cols: N W G E T
rira: [172 173  84 174  87]
Dofu: [175  98  82 173 171]
sef: [126 156  87 163 120]
Vud: [125 121 121 122 136]
fafa: [112 120 140 110 145]
fod: [105 172 151 101 144]
kibe: [ 96 108 159 159 146]
zopaz: [ 97 109  97 109 109]
key -> tag
[122] -> Q341
[110] -> Q538
[97] -> Q111
[109] -> Q631
[108] -> Q139
key zopaz 3:  : Q631
howmany Vud: [125] : 1
howmany kibe: [146] : 1
common rira fod:  : [172]
which: [112 120 140 110 145] : fafa
howmany zopaz: [97] : 2

cols: P C Q H B A Y X D
Lila: [113 151 166 162 122 130 128 105 110]
par: [149 168 121 172 143 128 128 110 145]
sarik: [136 127 119 173 140 128 128 144 107]
koli: [161 164 124 116 150 128 128 108 130]
fega: [101 130 128 123 103 111 128 136 156]
tuta: [156 111 123 103 130 128 111 155 121]
vipa: [143 112 116 107 134 127 128 168 116]
key -> tag
[113] -> Q493
[156] -> Q467
[155] -> Q369
[136] -> Q854
[150] -> Q58
[149] -> Q659
[128] -> Q11
[161] -> Q955
[101] -> Q273
key par 0:  : Q659
howmany vipa: [112] : 1
which: [111 123 103 130 128] : tuta
which: [161 164 124 116 150 128 128 108 130] : koli
down: [168 127 164 130 111] : C
down: [110 144 108 136] : X

cols: R M U K Z
Neliv: [130 121 113 116 122]
val: [151 123 109 117 122]
puzi: [154 129 123 117 122]
taza: [166 132 121 110 122]
mun: [164 132 118 114 124]
which: [121 113] : Neliv
common val Neliv:  : [122]
common puzi taza:  : [122]
common taza puzi:  : [122]
which: [132 121] : taza
common val taza:  : [122]

cols: V S J L
seguf: [142 127 145 124]
duval: [ 81 122 111  91]
rido: [149 127 135 131]
Fudab: [131 130 146 126]
Ret: [137 158 130 169]
zazak: [123 137 135 128]
pofug: [108 108 108  91]
Tiza: [123 137 135 140]
delez: [136 128 130 129]
geki: [110 144  98  99]
nelum: [ 82 109 114 126]
howmany pofug: [108] : 3
down: [149 131 137 123 108 123 136] : V
Table of tags by key:
[130] -> Q748
[114] -> Q992
[145] -> Q598
[147] -> Q85
[131] -> Q575
[146] -> Q943
key Fudab 2:  : Q943

cols: Gidap Dozuz vuzav Givo
tek: [ 83 150 135 153]
sided: [133 161 127 162]
zize: [150 118 116 137]
nugi: [110 135 151 163]
tags:
[150] -> Q630
[119] -> Q962
[161] -> Q378
[162] -> Q419
[118] -> Q719
key zize 1:  : Q719
which: [135 153] : tek
common zize tek:  : [150]

cols: tugop Sanog zirov Defo fut kas kegi
Mok: [137 123 123 136 114 136 128]
Boteg: [112 168 162 111 147 107 133]
labo: [138 105 108 144 117 147 133]
rifam: [123 123 114 136 137 146 130]
lefaz: [132 167 162 116 111 108 120]
vukek: [132 156 153 125 111 114 132]
mabi: [117 179 172 121 129  99 157]
busol: [117 179 172 134 129  99 157]
Roka: [126 162 158 130 118 110 155]
tana: [112 168 162 111 103 139 130]
Mikek: [113 151 130 110 118 158 113]
which: [158 130 118 110] : Roka
down: [162 108 114 162 153 172 172 158 162 130] : zirov
which: [137 123 123 136 114] : Mok
which: [162 116] : lefaz

cols: buren nek dudob sikob Nemon tetiv tibe mabof romu gumi
luzu: [103 123 133 128 155 120 128 130 128 128]
dofar: [147 129 126 125 108 135 115 128 129 128]
foge: [124 160 122 164 122 112 122 127 115 123]
zanod: [127 119 147 120 132 126 127 155 137 112]
tol: [123 156 123 160 124 123 124 128 116 124]
sudi: [109 123 129 126 149 123 142 125 128 131]
gov: [138 106 128 101 125 143 128 122 137 127]
piniv: [117 128 122 129 139 126 137 117 125 136]
Poso: [131 129 149 131 125 121 120 162 134 106]
zotog: [134 117 138 115 125 132 125 142 135 121]
mil: [128 126 113 124 128 135 132 103 125 145]
common foge sudi:  : [123]
down: [112 124 131 127 136 106 121 145] : gumi
howmany tol: [124] : 3

cols: mitu Lanuf Ravil der metat
tagid: [119 119 124 118 119]
duzas: [124 100 127 138 112]
Forur: [128  90 100 146 112]
howmany tagid: [120] : 0
which: [118 119] : tagid

cols: vul ratuf nefep zotag Zadim pup misam Bikin Gen
zelef: [109  97 132 118  84 103 156 173  97]
laduk: [159 120 118 163 162  88 158 131 156]
voni: [165 158 166  81 165  85  93  99  99]
nunim: [152  92  80 133  83 113 138 161  99]
nudo: [ 88  88 107 130 125 120 178 108  97]
Betuk: [158 168  85 132 125 115 117  87 109]
nakaz: [166 158 165  81 165 105 162 118 170]
Nemar: [108  93  88 126  87 120 178 109  97]
Vesoz: [169 100 155 129 112 169 162 161 147]
vobad: [ 88 171 107 130 125  97 121 117 177]
key -> tag
[87] -> Q835
[119] -> Q317
[88] -> Q211
[120] -> Q653
[178] -> Q941
key Nemar 5:  : Q653
common voni nunim:  : [99]
which: [108  93  88 126  87 120 178 109  97] : Nemar
howmany nudo: [108] : 1
which: [165 158 166  81 165] : voni

cols: feda Bizi biga zez noze
Mizav: [129 134  98 132 127]
bitoz: [127  94 135 125 128]
dalal: [129 135 134 160 128]
kaza: [128  86 147 119 127]
Buli: [128 133 147 119 127]
kos: [128 151 115 120 129]
fop: [128 126 130 176 128]
bazos: [128 126 130 176 129]
Table of tags by key:
[134] -> Q993
[133] -> Q638
[127] -> Q820
[150] -> Q88
[151] -> Q722
key Mizav 1:  : Q993
down: [128 128 127] : noze
which: [128 151 115 120 129] : kos
common bazos Mizav:  : [129]
down: [133 151] : Bizi

cols: gope Dep pek vunuv depa
zuna: [146 110 107 144 106]
popot: [128 179 133 120 134]
zuden: [112 147 148 115 150]
tif: [169 103 102 147 102]
key -> tag
[112] -> Q455
[146] -> Q439
[115] -> Q276
key zuden 0:  : Q455
which: [128 179 133] : popot

cols: Bafef Lenus Lasis pib pav gos geka Kupe
fomek: [126 112 133 109 131 159 145 130]
sesop: [108 152 135 108 130 152 123 152]
fak: [135 109 111 113 137 130 140 127]
lom: [139 102 128 130 115 111 137 125]
dagu: [128 143 134 127 143 148 121 137]
Kosug: [133 129 135 122 129 123  96 115]
govag: [123 121 143 125 121 143 130 144]
bobog: [127 111 141 128 115 133 108 134]
saboz: [129 118 155 121 142 130 138 137]
fol: [109 119 135 121 131 107 128 146]
buz: [128 139 143 124 129 146 143 173]
Solob: [149 133 126 116 121 124 114 126]
key -> tag
[135] -> Q739
[109] -> Q272
[134] -> Q723
[123] -> Q803
[148] -> Q792
[126] -> Q146
[149] -> Q55
[136] -> Q339
[133] -> Q297
[113] -> Q775
key fak 0:  : Q739
down: [123 140 137 121  96 130 108 138 128] : geka
down: [118 119 139 133] : Lenus
down: [130 111] : gos
howmany sesop: [108] : 2

cols: fedav goto sunup bubo
Rivo: [101 104 106 109]
far: [154 152 107 104]
Vigag: [105 105 105 159]
Zek: [150 153 107 105]
Ruboz: [150 153 157 150]
fon: [106  92 141 136]
Vipon: [151 130 150 130]
key -> tag
[159] -> Q714
[151] -> Q362
[150] -> Q727
[157] -> Q655
[160] -> Q860
[156] -> Q616
key Ruboz 3:  : Q727
which: [105 105 105 159] : Vigag
which: [150 153 107 105] : Zek
howmany Ruboz: [157] : 1
which: [106  92 141 136] : fon
howmany Vigag: [105] : 3

cols: vige Bepad rofa Davov tader lapo Tuf
sobit: [120 134 114 122 138 135 133]
dolo: [131 124 125  91 140 106 125]
Zan: [120 137 116 122 135 122 135]
Lami: [134 126 134 135 118 135 124]
Puza: [120 134 114 122 138 121 133]
Table of tags by key:
[118] -> Q735
[135] -> Q33
[126] -> Q2
[122] -> Q731
[91] -> Q101
key Lami 3:  : Q33
which: [120 134 114 122 138 135 133] : sobit

cols: fodo gaf Kitet Ber rasup rez
kidi: [119  90 150 155  98 123]
kib: [123  82  82 155  98 123]
Ser: [123  82 138  98 155 136]
Table of tags by key:
[138] -> Q555
[137] -> Q268
[82] -> Q41
[123] -> Q212
[139] -> Q849
key Ser 2:  : Q555
which: [123  82  82 155  98 123] : kib
which: [119  90 150 155  98 123] : kidi
down: [82 82] : gaf
howmany kib: [82] : 2

cols: zame vuk Rig kol sutab Fozu
terob: [ 93 136 132 170 149  98]
Tufig: [170 176 119 170 111 120]
mis: [168 132 101 125 132 118]
kote: [ 95  94  99 115 137 146]
vimif: [155 105 108 111 124 131]
which: [119 170] : Tufig
howmany Tufig: [119] : 1

cols: livud boto Rel Gada kig Ledus bame Tekif
Morek: [134 129 113 113 137 128 160  98]
Rabik: [138 154 148 170 129 147 114 140]
vudig: [ 97 114 156 117  87 121 112  79]
rufo: [128 128 146 139 123 126 160  79]
ses: [130 114 156 117  87 121 112 136]
common Rabik Morek:  : [129]
down: [148 156 146 156] : Rel

cols: lon sadud gima fad lege muba mukil
doduv: [135 142 120 139 120 125 121]
rumu: [122 165 124 170 122 110 122]
zag: [139 117 136 114 124 116 122]
Zed: [157 132 124 125  97 139 107]
fadu: [140 128 125 127 116 132 117]
lelis: [139 118 136 114 117 137 120]
vuzun: [139 118 136 127 124 137 122]
paz: [133 117 133 116 117 117 113]
Gafir: [156 132 124 125  97 139 108]
howmany paz: [116] : 1
down: [136 124 125 136] : gima
common lelis fadu:  : [117]
howmany paz: [117] : 3

cols: Repon ruvis zukot kupam kerav baz rane
Susob: [122 146 167 164 139 121 133]
nem: [128 127 129 159 127  92 112]
vek: [146 170 164  87 125 158 149]
Gezo: [122 140 133 123 124 149 125]
nidag: [132 125 129 140 129 122 131]
Mumon: [131 130 137 147 129 126 134]
which: [146 167 164] : Susob
Table of tags by key:
[128] -> Q921
[164] -> Q828
[159] -> Q903
[127] -> Q615
[160] -> Q936
[129] -> Q819
key nem 3:  : Q903

cols: Sise gidi minul Nobis Zazok vup Savu nar sev Konev
Lizil: [132 127 127 127 124 122  99 178 127  99]
tumon: [131 123 128 123 125 131 125 135 133 121]
Lagok: [139 125 126 121 123 136 124 127 131 131]
key -> tag
[126] -> Q875
[127] -> Q496
key Lagok 2:  : Q875
which: [132 127 127 127 124 122  99 178 127  99] : Lizil
howmany Lizil: [127] : 4

cols: gudu lepi deku Dov rofe Bev geta luduz lozon
gasos: [162 143 151 140 113 131 117 112 131]
zule: [145 142 135 135 123 118 119 138 122]
sis: [167 161 151 136 128 119 111 132 119]
rava: [145 142 135 135 133 123 112 128 119]
Bugor: [161 156 150 130 133 132 116 113 125]
Likig: [161 156 150 130 118 118 125 140 127]
key -> tag
[135] -> Q225
[150] -> Q523
[136] -> Q982
[151] -> Q296
key rava 2:  : Q225
which: [145 142 135 135 123 118 119 138 122] : zule
which: [145 142 135 135 123 118 119 138] : zule

